[100 = 0]
0: [110  86 110  98 113 122 115 104 119  93  93 108  41 107 123 116 122  75
  81  84 118 138  99  57  80  91  54  92 106 100 107  92  64 100 142  48
  66  92 127 121 107]
1: [137 109  88 120 128 124 107 104  95 103 104 109  82  91 121 122 151  90
 105 106 104 126  82  57  91 125  57  98 113  96 101  79  89 107 123  66
  90 107 159  86 116]
2: [128  99 101 112 107 117 113 111 106 106  95 108  70 104 115 123 110  88
 107 108 100 126  85  70  86 113  70  81 111  97  91  88  82 105 126  67
  70  85 132 103 119]
3: [118  99  97 104 117 108 107 104 110 107  79 102  93  99 111 118 130  90
  92 100 104 108 105  87  97 107  74  88 109  97 107  99 103  97 107  56
  88  98 131 111 125]
4: [102  91  99  94 100 100 103  93 120  93  93 104  84 104 100 105 119  97
  99  89  98 103 110 102  90  94  80  83 112  98 102  99  77  91 104  82
  77  97 101 101 102] : 3 2 0
5: [142 111  75 115 118 120 104  94  85 100 110 110  90 122 124 129 143  89
 106 106 119  99  79  36  97 136  72 117 110 105  92  72  79 116 121  72
  92 105 188  70 105] : 1 2 3
6: [156 118  83 110 120 123 104 100  96 104 101 106  75 121 124 129 148  82
 105  99 118 106  74  38  93 130  73 116 118 100  92  72  76 109 126  75
  82 107 188  81 119] : 5 1 2
7: [119  98 103  95 108 114 111 100 111 109  82 105  71 100 110 124 132 101
  85  90 110 102 108  84 100  86  73 101 112 100 107  99  90  97 113  63
  84  76 125 126 126] : 3 4 2
8: [137 111  89 111 108 124 101  94  93 106  80 102 120 106 111 129 136 100
  93 104  99 101  90  83 112 110  90 101 115  93 111  91 107  99 103  75
 102 104 156  99 116] : 3 1 7
9: [107  94 111 106 100  88 104 112 114  94  75 105  78 102 103 104 101  94
  94  94  96 100 111  95  91  79  81  93 108  97  83 110  74  91 108  85
  81  90  80 115 102] : 4 7 3
10: [142 102  91 118 109 123 111 116 115 105  92 108  74 112 123 118 126  85
 107 104 100 145  89  52  89  99  64  75 117  92 108  97  84 105 127  62
  72 100 126 101 121] : 2 1 3
11: [122  90  92 104 120 110 110 104 112  99  77 103  82 110 110 118 145  90
  97  90 116 109 107  81 102  93  85  89 105  97 109  97  93  93 118  69
  85 101 116 116 125] : 3 7 4
12: [152 103  91  98 118 123 104  96  99 102  87 111  59 124 110 129 112  92
 100  95 119 122  85  24 106 124  70 101  95  92  93  80  65 121 129  68
  69  84 161 101  97] : 6 2 5
13: [130  98  99  92 103 112 115 110 106 104  90 104  82 102 108 131 136  88
  91  96 110  99 113  89  99  98  81  83 102 100 107 101  91  96 116  54
  83  85 126 115 125] : 7 3 11
14: [108  94  99  99 102  98 102  99 103  99  79  96  97 102  95 116 124  95
  96 103 101 102  97 109 100 100  90  95 101  92 110  99 100  93  96  76
 100  99 109 120 120] : 3 4 11
15: [149 122  96 120 115 116 104 106  99 106 101 103 106 101 120 133 141  85
 112 107 103 129  70  43  95 120  68  93 109 107 100  85  94 122 106  71
  91  99 176  89 116] : 1 6 5
16: [138 101  90 105 105 119 102 102 102  98  76 106 106 108 106  90 140 101
 105 104 100 101 101  88 104  92  79  90 110 103 116  92 103 100 118  55
  88 101 131 115 127] : 3 11 13
17: [152 104  84  97 126 128 101  94  99  95  98 111  68 122 124 120 139  77
  97  93 113 125  89  12 110 110  71 107 113  98  93  79  55 120 146  61
  73  95 155  94  98] : 12 6 5
18: [ 97  96  95 105  83 103 108 115 104 102  97 101  98 100 102 105  94  94
 100  98  94  94 100  85 100  99  85  91 109  94 106  98  90 100 110  78
  94  95  88 105 103] : 4 9 14
19: [134  89 107 102 119 118 116 104 115  76 102 119  54 107 125 114 135  98
  85  96 103 132  93  53  93  99  59  84 115  96 106  91  69 107 139  60
  73  88 142 111 113] : 0 10 2
20: [119  87  92 108 117 115 104 109 107  95  83 114  79 105 113 117 145  88
 103  89 104 110  92  77 101 100  63  85 116 103 114  96  90  95 112  70
  76  89 135 121 116] : 11 3 7
21: [131 106 103 104 115 111  99 101  99 104  71 103 111 102 110 110 127  97
  94 104 116 100  91  89 116 102  80 111  91 103 107  91 103 104 117  72
  93 119 124 107 124] : 16 3 8
22: [137 101  79  99 127 136 116  92 109 100  95 112  50 115 135 130 141  79
 102  97 116 112  87  36  92 124  64 109 113  88  88  83  60 117 135  54
  69  94 164  90 102] : 17 12 6
23: [143 103  92  96 117 126 111 116 102 114  95 113  74 120 131 134 156  96
 103 102 108 119  82  62  92 111  63 116 119  96  99  91  66 112 137  50
  78  78 167  93 124] : 22 1 6
24: [118 103  95 118 104  98 103  95 101 112  89 101 120  97 113 113 112  97
 121  96  94  85  99 125  98  99 100  92 105  99  94 105 111  97  87  90
 110 101 108  90 103] : 14 18 4
25: [ 89  93  91  84 102  93 100 110 116 101  82 100  77 107 103 105  95  96
  83  93  99 100 117  98  89  85  88  81  99 101  99 111  81  91 115  71
  82  77  66 117 113] : 9 4 18
26: [126  99  99 114 108 118 105 112 101  96  90 109  83  99 106 124 128  93
 103  98 102 134  95  59  90 105  80  83 103  97  99  88  86 107 115  78
  86  92 119 103  99] : 2 10 20
27: [135 104  91  90 120 123 116  90 102  96  93 101  52 120 121 116 142  84
  97  88 113 112  99  40 100 109  68 106 104  94  80  91  71 118 143  66
  78  87 164 100 104] : 22 17 12
28: [141 113  98 114 114 112 110 106  88 120  87 101 112 102 115 122 144  88
 113 110 102  94  94  83 113 112  82  98 111  98 114  94 116 112  92  74
 109 100 158  83 117] : 8 21 3
29: [135 100  90 132 113 125 112 113 106  96 102 115  81 106 128 127 138  88
 102  93 101 143  89  60  95 121  66  94 113 103 106  77  89 107 112  66
  77  95 144 101 115] : 1 10 26
30: [123  98 100  98  96  97 112 107 101 103  81  99  91 106 105 114 122 106
  98  94  99 111  92  90 101  96  78 101 107 102 115  98  92  98 109  81
  83 106 103 124 119] : 14 11 3
31: [105  88 108 104 117 113 112 107 112  94  73 105  84 100 104  97 126 107
  83  88 109 112 102  82  95  86  75  87 114 102 107 102  83  95 121  51
  74  93 119 118 122] : 7 11 3
32: [ 80  93 101  90  92  91 110 107 106  94  86  97  97  97 101 105 117  94
 102 100  92  95 107  97  89  88  95  94  97  94  92 113  93 102 111  83
  92  98  89  89  99] : 18 4 9
33: [ 91  96 111  99  95 103 112  97 113 101  92 103  61 107 109 106  95  98
  86  79 101 104 118  95  85  81  84  88 104 100  95 114  87  85 111  69
  69  73  70 123 108] : 25 9 4
34: [ 91  84 110 100 102 103 106 103 119 100  86  94  68 106  99 105 115 103
 103  90  98 127 110  98  97  72  83  76 113 100 104 109  82  83 111  76
  71  86  79 130 123] : 33 25 9
35: [146  98  99 115 114 133 113 116  98 105 107 114  84 110 134 132 153  75
  97 114 105 133  80  46  88 115  77  95 111  99  92  90  83 111 131  75
  80  85 159  84 106] : 1 29 23
36: [103 107 102  97  99  96  99 102  94  95  84 107  92 103 106 106  97 102
 101  97  95  83 100  99  92  98  83  89  96  93  88 110 107  94  98  83
  97 101  99  93 104] : 32 18 14
37: [138 105 108 113 106  97 107  97 100 114  91  98 124 101 104 122 133 104
 106 115 100 108  90 104 109 114  90  98 100  96 114  90 110 101  85  92
 103 110 143  93 128] : 28 8 21
38: [105  89 104  94 103 100 100 105 105  94  83  94  82  93  91  99  90 103
 103  94  97  97 116  94  82  89  91  99  95  97  79 105  96  89 101  83
  86  99  88 109  97] : 9 36 32
39: [168 114  71 107 121 129 101 113  86 111 125 117 100 116 135 142 147  89
 108 116 104 110  71  39  99 130  64 119 120  94 106  75  81 118 114  67
  93 103 192  66 106] : 5 6 15
40: [129 107  80 102 109 117 120  94 105 104  93 111  54 118 125 137 124  85
 102 102 114 109  87  37  92 113  76 109 108  93  98  88  72 101 136  47
  71  85 156  94 108] : 22 27 12
41: [135  99  96  88 113 111 113 107  94 117  90 112 113 115 106 132 138 106
 100 107  98 102  83  86 111 120  95 100 112 100 112  90 107 100 105  74
 101 106 157  91 126] : 8 28 37
42: [126  95  95  93 108 116 110  96 104  91  68 109  73 108 114 107 146  90
  91 102 112  96 109  91 102  98  91  97 114  95 115  92  78  94 112  68
  83 100 135 100 122] : 11 13 3
43: [ 87  97 102  85 105  94 106  92 109  95  86  94  92 108 101 100 101  99
  96  94 101  95 112  99 100 102  90  96 103  90  84 104 107  95 107  87
  88 107  91 115 102] : 38 36 32
44: [126 105 105 121  92  94  97  94 103 106  93 100 130 106 102 115 115  98
 117 114  94 120  89 108 104 111  87  96 108  94 113  96 109 105 106  91
 101 101 127 100 110] : 37 24 14
45: [106 103  99  99  99  98 107 113  95  96  94 100 103  95 105 112 109 106
 112  95  92  92  95  94  98 103  83  90  98 108  96  89 113 103 101  81
 102  98  87  97 103] : 36 18 32
46: [143 111  90 124 117 123 105 104 107 107 110 101  91 106 122 127 131  94
 109 103 110 126  78  61  96 132  66  91 108  97 105  91  91 109 117  69
  85 111 163  85 118] : 1 15 29
47: [136  92  92 115 120 121 107 111  96 103  99 110  74 123 124 125 149  91
 108  90 103 139  85  50  92 123  76  90 107  94  87  87  84 106 128  67
  76  92 155  97 112] : 29 35 1
48: [128 113  91 118 118 107 108 117  92 109  96 106  99  88 119 129 120  92
 104 103  97 110  93  81  93 103  66  78 110  99 105 110  98 111  96  80
  93  96 134  95 117] : 3 26 28
49: [123  89  90  96 113 117 114 117 120 101  85 114  29 135 132 114 159  87
  93  87 114 134  98  64  92  83  57  81 112  98  95 107  59  97 139  52
  42  63 140 111 105] : 0 19 27
50: [148 111  87 125 117 127 101 106 100 101 114 103  92 103 121 125 123  90
  99 102  97 131  80  59  98 123  62 103 117 103 106  78  90 111 114  66
  93 107 148  78 109] : 46 1 29
51: [138 109 100 115 118 122 100 118  95 106 107 103  97 102 122 133 129  89
 118 120 100 116  89  80 104 116  75  81 113  98  98  93 106 121 109  85
  88  91 146  99 110] : 48 46 28
52: [113  90 104 117 119 110 114 106 113 103  87 113  79 100 126 119 120  83
 105  88 102 124 111  74  89  92  67  78 107  84  96  97  78  93 115  77
  62  84 109 110 103] : 26 2 20
53: [137 111  76 104 126 114 108  96 107  93  96 101  59 130 123 121 142  89
  87 105 121 114  81  49  90 120  58 109 111 100  94  83  63 119 131  61
  67 100 156  92 102] : 22 27 40
54: [141 108  78 105 125 120 112  99 103 105 106 110  71 117 113 125 124  97
 102  96 119 118  83  44 104 124  77 120  99 107  99  81  59 127 135  54
  75  99 154  88 110] : 53 12 40
55: [141 117  96 118 114 112  95 111  90 109 104 113 122  97 122 131 122  95
 122 122  98 117  76  81 104 133  76  96 109 105 106  95 105 102 110  91
 105 108 170  82 110] : 51 28 46
56: [ 89 104 106 101  86 105 107 110  95 103  86 109  83  97 105 105 105  99
 104  98 108  92 109 108  90  98  92  95 106  91  90 106  92  93 100  90
  83 101  75  99  82] : 32 36 38
57: [105  89 103 108 102 109 104 109 113 100  85 111  66 101 127 113 127  91
 100  91  97 108 115  85  96  89  65  85 106  92  92 112  77  87 107  60
  83  81 104 128 115] : 52 7 31
58: [ 90 108  97  97 102 107  98  93  96 107  97 102 111  94  99 104  91 102
  97  96  99 103 109 108  95 101 102 106 101 102  93  96  98  98  98  91
 100 108  94 101 105] : 43 36 45
59: [ 81  55 109  86 105 101 114 105 142  80  59 104  23 112  99  96 102  91
  80  80 100 122 135  94  89  53  66  75 108  84 107 118  57  81 129  44
  40  69  49 145 128] : 34 33 25
60: [159 125  72  97 118 126  88  97  91 113  99 112  80 115 116 139 145  82
 111 108 122 112  84  40 114 118  65 111 110  98  90  74  69 116 120  54
  89  99 192  78 115] : 6 5 39
61: [148 116  79 102 122 134 102  95  88 100 100 117  87 129 130 132 145  83
  99 103 112 116  79  41  99 121  66 115 109  95 101  79  76 124 125  80
  84 107 197  76 109] : 6 5 60
62: [128 105  94 111 116 117 119  99 100  97  88  98 103  96 101 105 126  92
  96  87 103  88 101 104 111 102  86 108 103 108 108  92 100  99 107  81
 108 119 123 120 125] : 21 14 30
63: [116  92  96 101 112 116 111 109 116 106  68 108  75 102 114 113 142  94
  92  94 106 105 112  82  95  88  63  92 115  97 115  98  77 100 130  57
  76  80 120 126 115] : 7 31 20
64: [178 131  69 120 124 138  90 102  80 116 119 105 112 117 110 140 149  94
 123 125 110 104  59  47 111 149  66 132 109  87 110  66  96 137 109  89
 108 122 200  60 110] : 39 5 61
65: [130  93 102 100 108 106 105  95 109 111  92 100  87 107 106 110 126 103
  90  90  96 117 101  95 104 100  95  94 109  99 127  98  99  95 102  72
  89  99 126 119 118] : 30 3 14
66: [104  74 102  96 105  97 112 103 124  98  83  99  73 108 112 100 118  90
  70  92 107 114 110  82  98  75  77  84 107  86 112 109  78  96 106  60
  53  93  94 123 115] : 31 34 57
67: [133 108  91 116 105 120 104 114 100 101  98  99  88  99 128 127 138  94
 114 118 102 133  78  60  91 118  73  93 104 101 101  81 100 109 129  59
  82 109 149  87 112] : 46 1 50
68: [161 115  79 102 117 114  99  91  93 102 103 112  88 118 114 126 141  82
 106 111 119 119  83  45 109 130  72 109 111  97 105  73  75 120 128  76
  81 105 181  79 103] : 61 6 5
69: [ 70  67 114  83  97  86 122  96 144  85  47 106  24 117 105  76 101  89
  62  73 112 105 129  85  70  47  72  78 101  76  93 120  47  87 147  50
  25  64  34 144 123] : 59 33 66
70: [143  98  92 103 122 126 108 114 104 100  97 116  77 115 121 136 152  89
  99 110 105 122  85  63  94 136  76  92 118  92  90  93  81 117 132  59
  85  83 156 102 120] : 47 23 35
71: [101  86 103  94 105 108 119  97 122  94  72 108  70 118 106 109 119  97
  82  97 113 105 117  97 106  61  87  91 115 101 103 102  80  87 117  51
  89 110  90 143 119] : 66 34 31
72: [ 80  89 109  96 101  92  97  95 101  99  83  93  87  98 106  98 102  95
  96  85  96  87 109  99  87  84  99  95  99  98  97 112  93  99 116  90
  84 101  90 111  92] : 32 43 38
73: [135 104 103  99 106 108 108 103  97 102  81 103  99 109  89  98 136  93
  93 102 100 119  92  83 109  94  92  85 116 101 112  90 107 102 103  82
 102 103 120 100 110] : 65 16 30
74: [121 104  93 108 112 132 108 105 118  94 110 121  77 102 127 120 134  84
  90  99 102 133  88  47  81 110  53  93 119 104 101  79  73 105 123  62
  71  95 144 101 115] : 29 19 10
75: [138 106  89  96 107 107 108 110 101 115  80  98  97  99 109 126 138  96
  86  96 107 105 102  83 110  96  88 100 117  99  98 105 104  99 112  65
  95  96 136 111 124] : 3 13 11
76: [130  86 100 104 113 130 112 102 122  91 101 115  47 115 133 120 123  79
  95 101 107 136  96  50  76  99  57  83 110  98  86  91  66 104 147  44
  57  79 116 110 111] : 0 19 74
77: [124  99  98 105 117 107 116  99 109 104  82  93  80 114 106 118 144  86
  95  91 106 108 107  83  95  95  83  98 111  93  95  91 105  99 106  72
  99  96 134 109 116] : 11 3 75
78: [ 91 110  96  98  94  92 102  93 107  93  78 104 101  95 110 100 103  98
 100  90  94 100 109  92  91  97  90  91 101  99  91 106  96  87 104  95
  97  98 104  95  99] : 36 32 43
79: [137 100  98 118 115 117 102 109  98 102  89 108  80 103 112 116 127  93
 105  94 103 136  87  61 101 119  69  81 109  96  91  91  92 111 126  67
  81  99 120  93 106] : 26 2 10
80: [128 113 101 112 110 103 102  99 102  90  92  88 110 107  96 117 114  94
 115  98 102  93  87  93 102 112  87  98 104  96 109  95 106 110 101 102
  97 106 117  88 100] : 44 45 24
81: [117 101  99 104 105  92 112  94  91  99  91  97 105  98 105 112 116 103
 116 107 102  98  91  98  97 111  87  99  99 101 113  93  93 110  88  85
  97 101 130  92 113] : 80 37 44
82: [127  90 101 106 118 117 112 111 121 106  93 115  59 109 116 116 129  82
  85  95 108 126  96  47  90  94  71  94 114 101  91  92  70 102 130  47
  60  76 117 121 126] : 76 0 19
83: [112 103 102  92 110 104 116  98 106 100  71 105  78 106 114 104 122  95
  85  88 107 100 110  87 102  75  83 105 112  98 104  95  87  98 121  58
  70 103 108 131 121] : 31 7 71
84: [114  98  91 106 105 115 109 112 112 101  77  99 101 106 112 104 143 102
 110  99  97 101 106  98  95  83  79  81 105  99 102  87  95  96 123  64
  95  95 131 113 112] : 16 3 11
85: [123  91  85  95 122 116 110 109 104 100  86 108  30 128 143 130 150  84
 107  89 116 119 100  40  90 100  70  96 104  91  96  91  72 102 152  50
  60  75 145 109 120] : 49 40 27
86: [133 113  82 119 118 126 103 106 101  92 104 104  98  99 120 128 119  85
 111 108 102 125  80  65  77 120  71  90 110 102 107  80  99 112 112  69
  92 102 166  84 108] : 46 50 67
87: [136  99 103 123 119 122 116 109  97  96 103 103  69 107 127 128 125  84
 105 110 115 139  89  65  95 102  57  78 113  95 101 100  74 106 128  62
  67  96 127 104 107] : 10 2 79
88: [151 109  76 113 117 115 100 112  94 114 107 109  83 129 124 138 159  94
 105 105 106 114  81  50 101 125  55 106 115  98  99  90  70 125 121  40
  78  98 175  80 119] : 23 60 6
89: [153 102  75 109 127 123 105  86  95 100 109 122  67 117 116 122 130  98
 102 107 112 108  76  45 108 122  67 113 104 101  93  77  71 130 130  73
  88 101 156  96 107] : 54 68 53
90: [144 103  85 121 114 124 100 127  97  92 103 116  75 121 127 127 153  89
 106  95 111 132  85  54  91 118  87  94 113  93 104  94  87 110 137  73
  80  87 155  90 112] : 47 35 70
91: [138  99  86 101 123 114 104 114 105 102  91 107  57 128 127 139 141  89
  99  92 112 136  89  56  98 114  77  87 105 101 101  77  77 109 136  76
  78  86 160 104 117] : 47 90 70
92: [130 117  93 101 113 100  99 114  99  98  81 104  99 108 109 118 133  84
 100  98 105 112  98  89 103 100  71  91 113  88 111  97  93 101 117  74
  95 102 139 109 129] : 3 75 77
93: [112  96 104  98 112 108 111  96 110  97  83 102 102  98 109 107 130  91
  82  94 106 106  94  91 115  85  84  96  98 107 105  97  99  93 106  71
  91 119 137 114 120] : 21 3 62
94: [106 115  96 109  89 104  92  98 100  98 101 100 114  95  94 101  93 110
 108 109 102 100 109 103 109 105  89  98  88  98  96  87 106 102  98  95
 118 105 109  92  93] : 58 45 36
95: [157 120  92 119 112 120  99 113  97 118  95 101 120  92 113 130 133  91
 116 118 102 108  86  89 101 126  83  88 116 101 111  85 105 102  98  85
 107 106 176  93 117] : 55 28 8
96: [132  95  94 117 105 126 116 115 115 100 102 108  77 102 120 120 130  90
  90  95 100 140  85  55  79 108  59  96 116 103  98  83  79 103 134  49
  73  99 150 106 119] : 74 29 10
97: [101  90 110 108  97  97 102 111 105  93  87  96  87 100  94 107 104  98
  98 101  99  93 105  97 103  97  82  90  97  98  93  98 102 101 108  82
  90  89  93 104 109] : 18 36 45
98: [170 127  78 112 105 120 105  93  87 105 103 106  96 116 123 137 139  89
 107 112 117 116  73  41 115 139  72 124 117 100 102  68  90 126 125  80
 100 108 192  67 110] : 68 5 39
99: [143 101  79 100 124 122 116 100 112  91 106 124  57 128 129 130 151  85
  98  83 118 107  86  44  85 116  67 116 116  97  94  88  72 121 144  62
  77  92 173  72 117] : 22 53 27
100: [132 111  99 105 104 122 110 115  96  92  95 107  92 101 116 125 123  82
 109 103  90 132  86  60  91 106  69  86 107  99  92 100  83 106 108  65
  89  97 130 100 110] : 26 79 2
101: [143 105  83 116 112 127 114 110  91 103  97 106  85 106 110 127 156  86
 109 107 110 126  82  42  92 121  74 110 105 102 100  89  88 112 131  76
  89  98 154  88 109] : 1 35 90
102: [177 124  76 107 115 129  91 119  78 122 116 111 118 115 126 138 143  98
 113 113  99 113  67  55 100 146  68 106 112  98 100  77 101 127 103  73
  99 109 199  60 110] : 39 64 98
103: [119  97 100  98  95  92 100 101 114 101  92  97  82 117  99 110 118  91
 104  99 107 111 113  86  92  92  87  95 106 102 106 100  97  95 112  86
  73  90  99 106 125] : 30 4 97
104: [110  83 107  93 106  97 112 108 116  97  66  94  60 107 114 109 132 102
  85  88 110 124 111  77  86  84  87  85 106  95 116  96  80  92 116  53
  79  86 103 128 123] : 31 66 63
105: [133 105  89 115 122 129 103 120 111  99 101 103  78 110 116 128 136  89
  86 101 100 140  83  61  91 113  67  91 108  93 102  75  74 106 122  65
  74  90 146 106 114] : 29 96 74
106: [124  97 104  95 118 109 112  92 109  99  80 102 111 102 113 114 128  92
  87  90 105  92  92 104 110  94  87 108 110  99  99  91  99 101 103  61
  92 112 136 117 122] : 93 62 21
107: [110 102  99 103 113  98 105 103  93 105  93  98 117 100 105 111 112  95
 107 103 100  93 101 104 100 110  90  84 103 109  93  92  94  96 107  79
  99  85 117 102 112] : 81 45 14
108: [124  96  96 102 115 108 110 108 104 102  81 112  92 108 108 121 140  97
 108 104 103  98  99  83 106  89  73  86 118  91 108  90  88 109 117  74
  86 100 130 110 122] : 92 11 20
109: [143 108  83  98 116 124  98 114  94 112 105 118  82 127 118 131 145  89
 116 106 101 110  93  56  89 124  63  94 116 101 102  91  85 108 122  62
  85  95 164  82 113] : 88 70 101
110: [ 96  96 102  89 103  91 101 106  98 109  80  95  70  92 103 115  98  95
  95 100 100 106 108 111  94  92  80  84  99 101  89  94  86  94 117  71
  83  86  78 107 110] : 25 97 9
111: [130  96  85 103 121 125 113 115 100 101  89 117  57 125 116 134 138  87
 107  91 100 139  92  51  89 109  64  87 119  99  82  91  73 100 137  60
  71  75 158  99 115] : 47 91 70
112: [113 113  98 108 103  95  98  96  91 107 102  88 115  94  92  99 111 101
 114 109  99  96 101 112 103 112  92  94  97  97 102  98 104 110  92  97
 113 110 124 102 101] : 94 81 80
113: [139 100  97 108 117 114 101  96 100 101  77  91 112 102 106 114 137  93
  99 108  99  97  88  87 112 107  89 116 113 103 110  96 106 110 105  75
 103 127 146 100 120] : 8 21 106
114: [153 113  86 114 121 118 105  98  87 108 103 106  81 112 104 130 135  85
 113 104 104 126  79  51 109 140  74 106 106 105  96  70  80 125 122  72
  93 106 174  69 105] : 68 5 98
115: [147  95  74  95 131 120 111  99  92 102  97 109  57 124 107  96 131  85
  88  94 125 117  86  17 103 102  56 108 116  92  99  81  64 116 143  58
  65  98 143  94 109] : 17 53 27
116: [136 105  92 115 111 119 101  99 113  97 105 105  69 105 125 121 129  97
  98 101 111 135  95  51  82 118  59  97 113 111  97  89  88 105 126  61
  81  97 151  94 122] : 96 74 29
117: [121  80 108  99 101 110 121 101 113 104  70 102  75  99  96 108 125  87
  91  96 121 119 111  89 102  93  72  84 114 102 112 107  87  86 128  66
  96  82 121 130 127] : 7 63 31
118: [117 101  86 107 113 104 107 102 110 108  84  99  79 101 115 120 115  95
 102  96 109 115  86  85  92  99  67  76 107  91 103 103  94 104 108  61
  82  90 143 111 115] : 3 20 2
